Below are the code and all the weights of a small trained network. Each question names an input and a class and asks about switching units off, where a switched-off unit gives its printed mean instead of its output.

import numpy as np


def w(rows, s, z=0):
    codes = np.array(rows[::2]) - 128.0
    scale = np.full(codes.shape[1], s)
    scale[-1] = z or s
    return codes * scale


def norm(h):
    return h / np.sqrt((h * h).mean(-1, keepdims=True) + 1e-5)


def f(y):
    return np.maximum(y, 0)


def log_softmax(a):
    a = a - a.max(-1, keepdims=True)
    return a - np.log(np.exp(a).sum(-1, keepdims=True))


def net(x, mask):
    res = np.array(x, float).reshape(1, 7) / 4 @ E
    u = 0
    for l in range(3):
        y = f(norm(res) @ A[l][:, :-1].T + A[l][:, -1])
        res = res + np.where(mask[u : u + 3], y, B[l][:, -1]) @ B[l][:, :-1]
        u += 3
    return log_softmax(norm(res)[-1] @ U[:, :-1].T + U[:, -1])


A, B = {}, {}
E = w([
[188,149,233,121,172,125,81,168],'x0',
[98,64,109,123,137,32,139,124],'x1',
[195,75,44,108,36,145,158,38],'x2',
[158,248,118,128,200,213,115,122],'x3',
[126,137,183,79,52,125,201,124],'x4',
[91,191,189,254,95,195,45,95],'x5',
[166,180,67,127,185,83,28,108],'x6',
],0.0033)
A[0] = w([
[192,179,117,62,224,147,194,250,110],'L0N1',
[132,37,79,192,187,74,4,131,2],'L0N2',
[204,116,29,9,205,13,67,59,1],'L0N3',
],0.0035,0.00045)
B[0] = w([
[56,2,167,120,214,212,37,97,233],'L0N1',
[230,163,88,212,47,163,124,90,216],'L0N2',
[119,115,102,51,181,116,168,197,255],'L0N3',
],0.0066,0.0033)
A[1] = w([
[81,54,216,102,47,52,158,126,74],'L1N1',
[23,142,115,252,205,16,69,162,67],'L1N2',
[101,20,237,118,67,46,163,64,4],'L1N3',
],0.0036,0.0021)
B[1] = w([
[139,177,145,136,93,106,135,255,248],'L1N1',
[160,69,94,147,49,157,172,25,241],'L1N2',
[207,94,136,142,158,168,173,255,232],'L1N3',
],0.0058,0.0017)
A[2] = w([
[1,161,163,198,107,145,150,157,2],'L2N1',
[172,209,147,169,174,125,14,137,7],'L2N2',
[176,107,80,87,139,20,100,147,209],'L2N3',
],0.0061,0.00096)
B[2] = w([
[143,154,62,41,147,63,147,103,203],'L2N1',
[114,169,237,250,141,41,100,142,253],'L2N2',
[49,254,142,93,156,123,76,39,253],'L2N3',
],0.0077,0.0032)
U = w([
[79,106,160,60,216,158,103,136,249],'0',
[98,159,69,68,115,88,145,88,145],'1',
[118,165,187,216,150,121,69,124,204],'2',
[140,79,159,110,80,111,173,248,34],'3',
[140,109,97,168,72,161,152,84,24],'4',
],0.015,0.0014)

Each question gives the input, the list of numbers given to net, and the class t.
The units are the neurons (one row each of A and B). Each row of codes is followed by its name. A weight is (code - 128) times the scale printed after its matrix; where a second scale follows, it is the last column's (A, B and U).
mask holds one flag per neuron, layer by layer. A switched-off neuron (its flag False) gives its mean, the last column of its row in B, instead of its output. The means were averaged over made-up inputs and are rounded, as every weight is.
A unit's drop is (log p(t) with every unit on - log p(t) with that unit switched off) / (log p(t) with every unit on - log p(t) with every unit switched off).
The circuit of an input: a set's keep is (log p(t) with only the set's units on - log p(t) with every unit switched off) / (log p(t) with every unit on - log p(t) with every unit switched off). Starting from all 9 units, units are removed one at a time, each time the one whose removal leaves the highest keep (on an exact tie, the one counted first), for as long as the keep stays at least 0.8.
circuit, biggest first: the units of the circuit, biggest drop first
most important unit: the unit with the biggest drop
k most important neurons: the k neurons with the biggest drops, biggest first
top k neurons in layer l: the k neurons of layer l with the biggest drops, biggest first
drop when u is switched off: that unit's drop, to one decimal
input [-7,-3,-6,-8,3,7,0], class 1: most important unit -> L2N1
input [-8,-3,3,8,1,-7,0], class 0: circuit, biggest first -> L0N1, L0N2
input [-7,7,5,-3,0,6,-5], class 3: circuit, biggest first -> L1N3, L1N1, L0N2
input [-4,-4,1,8,8,0,6], class 2: circuit, biggest first -> L2N2, L0N3
input [3,6,-4,-4,-3,1,-2], class 4: 2 most important neurons -> L1N2, L0N2
input [6,-3,4,-5,-6,0,-4], class 3: 3 most important neurons -> L2N3, L2N2, L1N2
input [-2,-7,6,-8,3,6,-2], class 3: circuit, biggest first -> L0N2, L1N3, L1N1
input [-7,-6,-5,2,2,-1,-5], class 1: 2 most important neurons -> L2N1, L0N3
input [-4,4,-4,-8,-3,5,-6], class 3: top 2 neurons in layer 1 -> L1N3, L1N1
input [-2,3,0,-4,-2,5,-4], class 3: 3 most important neurons -> L1N3, L2N3, L1N1
input [-8,-5,1,7,0,-4,-4], class 0: 4 most important neurons -> L0N2, L0N1, L1N2, L2N1
input [-8,0,-7,-4,0,-1,-1], class 1: 2 most important neurons -> L2N1, L2N2
input [1,4,5,-7,-8,-3,-4], class 1: 2 most important neurons -> L2N3, L0N1
input [-8,3,-6,7,8,5,-7], class 1: top neuron in layer 2 -> L2N1
input [4,7,4,4,3,-3,-3], class 0: top 2 neurons in layer 2 -> L2N3, L2N1
input [-8,-3,-5,5,5,0,-7], class 1: 2 most important neurons -> L2N1, L0N3
input [-3,2,-1,1,-1,8,-3], class 1: top 2 neurons in layer 2 -> L2N1, L2N2
input [4,4,4,3,5,-8,2], class 0: drop when L0N1 is switched off -> 0.3
input [2,-6,8,6,-8,-4,0], class 0: drop when L0N2 is switched off -> 0.2
input [6,-1,-2,-6,2,3,-6], class 3: drop when L2N2 is switched off -> 0.0
